Each row is followed by its class.
[10,-81,21,-50,-69,-74,29,76,-217,-166,553,-236,121,-29,-163,75,7,194,63,112,177,21,164,-191,17,58,359,-283,45,5,76,185,-217,87,189,147,-82]
Z88
[144,-66,137,-115,-67,83,40,49,-84,-11,-93,15,168,177,57,208,-221,11,106,-46,-21,-122,37,15,61,-615,126,-162,-185,100,195,-8,73,119,138,20,321]
Z946
[-124,320,156,325,383,287,-153,-414,210,-97,-544,135,-464,-122,-368,-254,-62,-560,124,193,149,261,18,-226,171,52,-512,596,16,-564,-277,-261,105,151,-381,-184,57]
Z88
[-51,140,75,141,110,54,12,-7,155,63,-168,-18,-159,-176,-117,-139,103,-240,-155,92,-32,-46,37,61,-80,379,-174,248,101,74,-209,-114,129,-91,-243,-108,-118]
Z532
[-73,226,114,167,59,13,78,9,8,-98,467,-241,-266,-171,-349,-100,98,-175,30,345,297,114,186,-220,3,395,79,55,77,-86,-214,93,-147,13,-151,35,-195]
Z532
[35,22,15,12,58,155,4,-137,-2,6,-146,13,71,35,-39,-115,-154,-10,191,43,43,4,157,-46,228,-139,7,-31,-42,-311,107,45,20,97,-51,-140,141]
Z946
[-137,-209,23,-170,-183,64,102,211,-198,162,-324,57,279,378,281,302,-97,-71,-146,-176,-162,-90,-161,109,-284,-502,166,-139,54,415,138,4,-32,-11,187,97,104]
Z946
[-141,290,196,346,217,238,-18,-230,113,-28,-405,-45,-355,-123,-314,-220,-75,-440,45,100,56,58,86,-49,138,250,-355,476,28,-338,-256,-175,121,6,-378,-218,-11]
Z88
[-180,-217,120,-185,-314,202,263,258,-154,201,-642,95,265,470,482,395,-324,-347,-34,-147,-234,-334,42,427,-319,-420,349,-6,97,599,342,116,253,89,177,-158,353]
Z532
[51,-324,-1,-197,-136,-235,95,402,-115,51,27,106,395,100,301,211,63,360,-348,-240,-176,-373,-91,200,-400,-229,272,-286,33,767,68,-47,14,-39,366,30,18]
Z892
[-132,-28,135,-46,-148,115,165,234,-114,-52,-136,-147,128,154,28,69,-177,-134,143,82,48,-358,337,219,-215,-196,352,-50,50,311,97,98,103,130,212,-128,210]
Z88
[-22,-105,143,-58,-16,62,5,13,64,117,-703,324,118,206,205,216,-177,-241,-165,-155,-114,-186,-197,223,-143,-521,-152,197,-69,282,32,-192,267,11,-21,-84,339]
Z157
[-159,-214,1,-192,-107,-35,267,375,-162,87,-502,226,165,247,501,264,-143,-148,-227,-144,-165,-373,49,469,-394,-150,200,-17,203,746,67,-140,260,-49,297,-244,218]
Z329
[74,-170,-137,-159,198,85,-269,-396,38,160,-411,234,175,234,-59,-38,21,41,-116,-84,-113,349,-487,-275,224,-379,-298,35,-57,-488,107,-50,-9,36,-248,190,46]
Z403
[-203,-92,70,11,63,110,26,-30,-18,114,-445,142,-4,199,111,95,-95,-311,-105,-48,-32,21,-132,38,-197,-168,-143,162,81,157,-68,-30,80,17,-59,-35,75]
Z892
[-110,-53,-128,-59,-212,13,-13,-15,-208,217,429,-303,-1,128,27,114,-9,-145,-177,155,236,308,-263,-176,122,347,118,-230,98,-232,84,392,-165,-148,-174,303,-276]
Z946
[-3,415,216,341,-9,288,136,-15,-54,-189,397,-415,-336,-138,-511,-131,-238,-337,528,467,303,-122,643,-125,339,238,262,86,-91,-386,-14,222,-33,226,-151,-244,150]
Z88
[201,-124,-24,-138,20,82,-165,-209,-129,33,-19,-34,251,218,-163,70,-38,241,148,-59,-50,187,-168,-334,243,-647,9,-202,-202,-394,231,50,-167,154,-13,193,141]
Z946
[-20,-131,-171,-143,-18,-30,-125,-167,-49,197,-72,-2,55,213,98,-24,24,-56,-141,-26,63,348,-427,-173,110,-48,-228,-129,41,-386,40,100,-76,-131,-194,206,-171]
Z946
[13,-121,-111,-14,142,-235,-54,106,110,-77,247,82,39,-195,3,-151,191,284,-197,26,129,-65,24,54,-110,376,-75,-74,152,59,-140,-3,-76,-140,58,-31,-138]
Z892
[-64,-231,-34,-183,-326,-23,108,134,-314,103,222,-198,208,289,203,241,-152,-19,-90,-13,87,-16,-111,9,-83,-135,326,-343,79,175,262,265,-38,109,225,196,20]
Z88
[0,-118,102,-120,-252,166,228,246,-212,149,-210,-131,128,317,269,310,-162,-208,-141,-97,-101,-274,-109,174,-251,-150,244,-189,28,405,180,166,106,12,151,17,156]
Z176
[190,310,358,214,362,247,-109,-208,284,-289,-500,174,-176,-129,-345,-96,-216,-183,394,153,61,-184,386,-78,145,-646,-160,347,-300,-122,-50,-367,255,298,0,-342,535]
Z176
[6,18,179,50,158,283,13,-146,-34,-123,-573,135,89,170,-93,-4,-286,-177,227,-19,-106,-194,239,61,84,-577,7,180,-68,41,55,-177,149,281,121,-351,369]
Z176
[-254,215,-40,190,-256,300,208,-94,-197,274,-262,-329,-338,279,113,-73,-326,-899,19,268,352,93,-68,167,78,334,-136,137,218,-289,17,424,271,-105,-392,-76,78]
Z329
[-54,-258,-64,-172,13,-361,-48,251,165,-70,93,139,225,-108,71,-25,399,302,-429,-34,68,-82,-228,8,-499,54,50,-36,145,511,-259,-95,-155,-181,140,205,-214]
Z532
[129,77,109,101,237,-263,-106,211,305,-296,182,191,-44,-449,-256,-104,174,279,-112,122,180,-165,242,-14,-109,40,-36,105,-178,234,-328,-292,7,-45,52,-96,62]
Z255
[68,-159,-70,-12,30,-213,-56,49,-33,-14,244,-27,122,-119,-22,-135,206,341,-267,-37,-24,9,-113,-54,-29,240,-9,-84,142,89,-110,-87,-126,-87,-23,-11,-268]
Z532
[152,306,230,156,281,15,-1,66,273,-248,139,117,-224,-357,-270,-71,64,38,164,191,127,-196,340,-59,7,-79,62,163,-190,62,-203,-181,56,33,-34,-89,210]
Z403
[-211,185,266,160,159,347,34,-119,107,62,-824,183,-205,150,-85,116,-124,-676,-24,30,-111,-59,-1,23,-178,-204,-266,556,-5,118,-150,-171,249,163,-172,-162,250]
Z892
[92,72,77,18,206,-38,-55,21,220,-108,-44,148,-131,-154,-60,2,47,1,-117,5,121,33,-77,-11,-54,-96,-187,51,-104,-70,-168,-159,-11,-98,-81,39,40]
Z946
[-54,-258,91,-175,149,113,-44,-74,45,22,-849,421,303,253,263,238,-61,-92,-128,-265,-243,-72,-241,94,-275,-656,-131,146,-65,401,91,-303,120,116,217,-37,310]
Z176
[274,-136,-39,-132,142,-271,-215,-1,62,-138,327,52,312,-200,-166,-99,308,718,-57,-69,-188,-54,16,-182,111,-100,135,-195,-148,27,-31,-251,-183,72,152,55,-168]
Z157
[220,-45,-4,-51,98,-88,-144,-8,40,-113,195,22,213,-124,-268,-84,120,483,112,-37,-105,-42,122,-197,167,-166,118,-158,-211,-155,83,-81,-94,48,26,19,48]
Z255
[76,-132,-42,-180,-181,97,-2,-11,-170,134,97,-135,169,236,26,180,-228,-8,67,44,44,129,-198,-28,207,-350,182,-265,-100,-166,265,272,45,41,-58,163,158]
Z329
[82,-395,-64,-254,-314,-129,58,291,-267,157,-138,18,508,320,315,239,-57,282,-314,-335,-233,-228,-223,176,-186,-470,327,-359,-50,560,211,83,-20,-2,273,98,15]
Z255
[-3,202,53,108,-396,197,160,15,-325,161,336,-554,-188,227,-147,68,-264,-390,103,177,150,95,45,-117,266,198,259,-197,-32,-256,150,478,-7,25,-209,66,-98]
Z255
[53,-104,-126,-65,187,-155,-191,-176,16,-60,213,39,23,-66,-185,-164,313,254,-134,-24,133,289,-343,-293,51,86,-168,-25,12,-342,-98,-31,-241,-85,-52,223,-239]
Z329
[45,-354,7,-321,-428,-127,272,633,-297,177,373,-246,372,300,371,536,-182,160,-287,7,165,-252,-71,273,-394,-148,613,-653,47,757,283,430,30,-97,314,236,59]
Z176
[-177,-343,-155,-178,-262,-70,55,133,-216,221,15,-77,195,301,289,117,-36,-111,-356,-64,96,128,-457,54,-167,55,50,-229,187,103,52,284,-46,-130,-34,237,-200]
Z88
[-92,138,65,157,146,318,60,-241,-25,24,-273,-22,-239,41,-34,-64,-249,-453,131,143,172,98,73,53,205,257,-220,145,102,-400,32,100,164,-18,-248,-221,146]
Z176
[164,-27,-89,-12,169,-324,-158,-37,143,-290,455,35,159,-352,-166,-145,275,569,31,61,143,-13,273,-95,122,314,58,-164,52,-159,-26,-136,-169,-101,162,-42,-38]
Z946
[122,-368,-271,-310,-111,-283,-39,214,-96,103,452,23,465,17,183,74,148,588,-218,-36,50,21,-200,26,-9,156,315,-429,62,130,194,280,-152,-160,92,228,-208]
Z403
[65,-277,-240,-196,-305,-253,-80,105,-142,250,409,-170,203,176,173,119,0,188,-321,-22,218,240,-491,-2,86,79,71,-442,-7,-173,171,422,-130,-228,-118,341,-232]
Z157
[19,-146,-146,-113,-19,-7,-82,-109,-72,181,-492,70,125,190,193,-3,70,-63,-244,-218,-170,99,-413,52,-33,-107,-218,20,72,-87,50,-40,98,-144,-134,54,-8]
Z329
[-143,-363,-114,-182,-20,54,81,33,-55,222,-544,340,176,331,461,169,-194,-171,-317,-220,-121,-60,-335,287,-151,-93,-155,-43,196,151,125,55,183,-69,5,-90,151]
Z892
[-136,379,10,316,95,260,-124,-436,7,229,-419,-114,-427,21,-204,-161,-125,-601,56,125,99,407,-228,-114,401,395,-456,436,75,-722,-31,106,147,-218,-666,-121,-93]
Z403
[148,108,27,-49,305,-15,-72,-19,280,-95,197,163,-138,-316,-17,33,115,117,-9,172,193,129,-4,-63,22,284,-66,-86,-108,-135,-133,-97,23,-88,-150,92,-17]
Z176
[166,-239,-37,-111,-210,-256,49,293,-265,-189,793,-185,448,-45,-132,95,-44,688,160,95,81,-261,418,-13,157,-111,663,-499,37,286,200,120,-248,197,436,-53,7]
Z88
[59,150,205,143,245,45,-29,-17,297,-156,-255,132,-250,-179,-31,-11,-33,-198,-27,42,147,-71,30,68,-151,-73,-213,132,-94,49,-247,-227,135,-73,-99,-93,175]
Z176
[26,-406,-50,-373,-393,-119,162,476,-396,128,432,-220,483,363,326,471,-83,254,-188,-40,-40,-166,-96,86,-262,-252,646,-644,29,601,362,295,-103,54,396,315,-15]
Z88
[76,114,98,-11,135,-102,-68,4,232,-151,64,92,-92,-223,-119,-29,145,126,-31,28,91,1,26,-29,-43,11,-128,71,-81,-75,-98,-170,42,-67,9,27,58]
Z946
[-14,-55,0,-86,-186,-91,107,210,-221,-27,337,-271,65,139,-34,136,48,38,-49,89,94,-12,-3,-99,-123,-59,380,-233,41,246,17,198,-150,-5,149,140,-104]
Z329
[-85,79,196,87,146,225,126,-36,27,-106,-593,229,-116,32,115,75,-186,-358,84,-49,-60,-255,289,247,-103,-132,-92,260,71,123,19,-265,251,215,125,-301,378]
Z88
[255,-49,0,-62,-22,-287,-114,135,18,-129,772,-26,306,-293,-200,75,146,719,160,133,137,-73,220,-133,202,-10,399,-316,-155,151,110,74,-213,37,164,88,-11]
Z892
[122,59,91,69,50,11,-67,-91,-26,-106,260,-194,-4,-38,-258,-59,34,47,147,199,158,92,211,-226,155,-100,152,-91,-41,-165,74,92,-113,125,-18,27,53]
Z532
[25,22,18,-75,-66,-56,46,186,-132,-86,396,-203,86,-5,-144,50,139,125,61,187,126,-83,110,-143,-107,-23,369,-182,-31,167,-25,95,-145,59,147,115,-59]
Z329
[-156,-97,-16,-66,-257,-105,78,270,-153,63,302,-239,30,81,13,129,33,-128,-260,70,132,14,-75,-4,-230,261,235,-131,110,325,-71,249,-92,-114,86,197,-225]
Z255
[-127,-62,-95,-3,96,-14,-87,-164,26,163,-308,101,-92,4,133,-141,116,-130,-343,-143,-11,246,-446,46,-4,317,-419,174,100,-217,-41,-92,84,-138,-203,59,-246]
Z88
[82,26,-41,144,178,183,-206,-581,-19,5,-138,64,3,79,-297,-178,-270,-2,378,21,26,281,74,-227,668,-185,-236,68,-37,-828,235,92,-39,151,-230,-187,254]
Z892
[-11,-108,91,-107,22,-183,60,394,24,-183,153,95,128,-69,-13,125,157,231,-158,-12,-9,-269,166,20,-424,-179,302,-102,-44,621,-153,-140,-90,-2,319,61,10]
Z255
[49,9,74,-27,-375,292,175,-4,-317,281,-26,-372,130,372,-42,152,-259,-253,146,105,-53,-38,-10,-63,200,-178,273,-150,-36,-106,375,399,76,165,-153,27,141]
Z532
[-13,90,75,73,131,-2,16,90,145,-63,167,63,-179,-252,-29,39,-6,-105,-89,192,251,83,-16,37,-15,364,-122,53,11,-78,-124,-39,95,-92,-185,38,-25]
Z88
[57,-148,123,-79,266,-76,12,202,340,-142,-797,625,62,-83,389,208,134,-61,-345,-268,-197,-369,-169,384,-514,-306,-177,296,47,662,-229,-516,265,-140,116,-118,335]
Z329
[164,142,271,186,180,22,-10,71,20,-331,-46,-11,21,-163,-359,-99,-2,185,241,11,-78,-358,549,-114,10,-354,133,103,-213,146,-71,-304,5,222,215,-270,301]
Z255
[-14,-125,-138,-165,-74,-223,-45,187,-94,32,320,-99,107,24,12,120,235,184,-264,43,58,141,-226,-60,-126,128,177,-205,64,169,-63,83,-134,-132,39,228,-239]
Z329
[155,-143,-55,-108,142,-92,-190,-185,-36,-61,179,99,191,30,-144,23,88,356,12,-61,-44,122,-100,-279,145,-332,106,-215,-86,-184,83,-72,-192,114,87,154,31]
Z403
[162,-557,-267,-420,-139,-382,-183,169,-140,71,242,138,589,223,202,121,258,660,-357,-223,-23,86,-474,-135,-153,-353,202,-533,-34,191,138,83,-272,-90,245,367,-184]
Z255
[-57,45,77,-31,-221,331,170,-14,-277,286,-317,-212,-24,365,219,208,-356,-374,9,-45,-171,4,-74,83,175,-229,67,-67,-60,-74,239,164,157,63,-153,-37,152]
Z946
[-190,42,-81,69,146,-42,-110,-146,174,87,-325,95,-242,-4,15,-215,177,-355,-370,14,106,204,-383,-72,-176,292,-397,232,123,-220,-369,-72,-25,-183,-277,75,-294]
Z157
[50,98,100,56,-27,143,50,13,-60,32,93,-161,-110,62,-33,72,-327,-234,107,179,209,35,113,24,214,-140,26,-133,-53,-174,81,144,82,-49,-127,-43,179]
Z946
[-36,-180,-271,-80,88,-179,-88,-40,65,84,72,51,2,-43,164,-176,69,31,-282,-7,230,285,-336,10,20,382,-304,-194,172,-370,-152,129,-82,-348,-249,79,-293]
Z946
[8,204,122,151,223,-198,-6,201,300,-106,17,160,-264,-350,-67,-80,286,-58,-324,145,301,-49,-94,41,-289,329,-244,244,-1,187,-411,-176,85,-278,-213,40,-86]
Z403
[48,-231,25,-195,-240,-132,113,291,-51,59,86,71,358,96,172,253,-98,166,-134,-38,-15,-236,4,215,-220,-317,323,-219,39,608,152,65,49,43,240,62,152]
Z532
[5,-93,-148,-4,-16,-66,8,-37,-35,2,361,-130,11,-15,-79,-142,-47,17,-17,229,275,132,30,-40,198,369,6,-166,156,-338,32,275,-94,-102,-166,-26,-80]
Z532
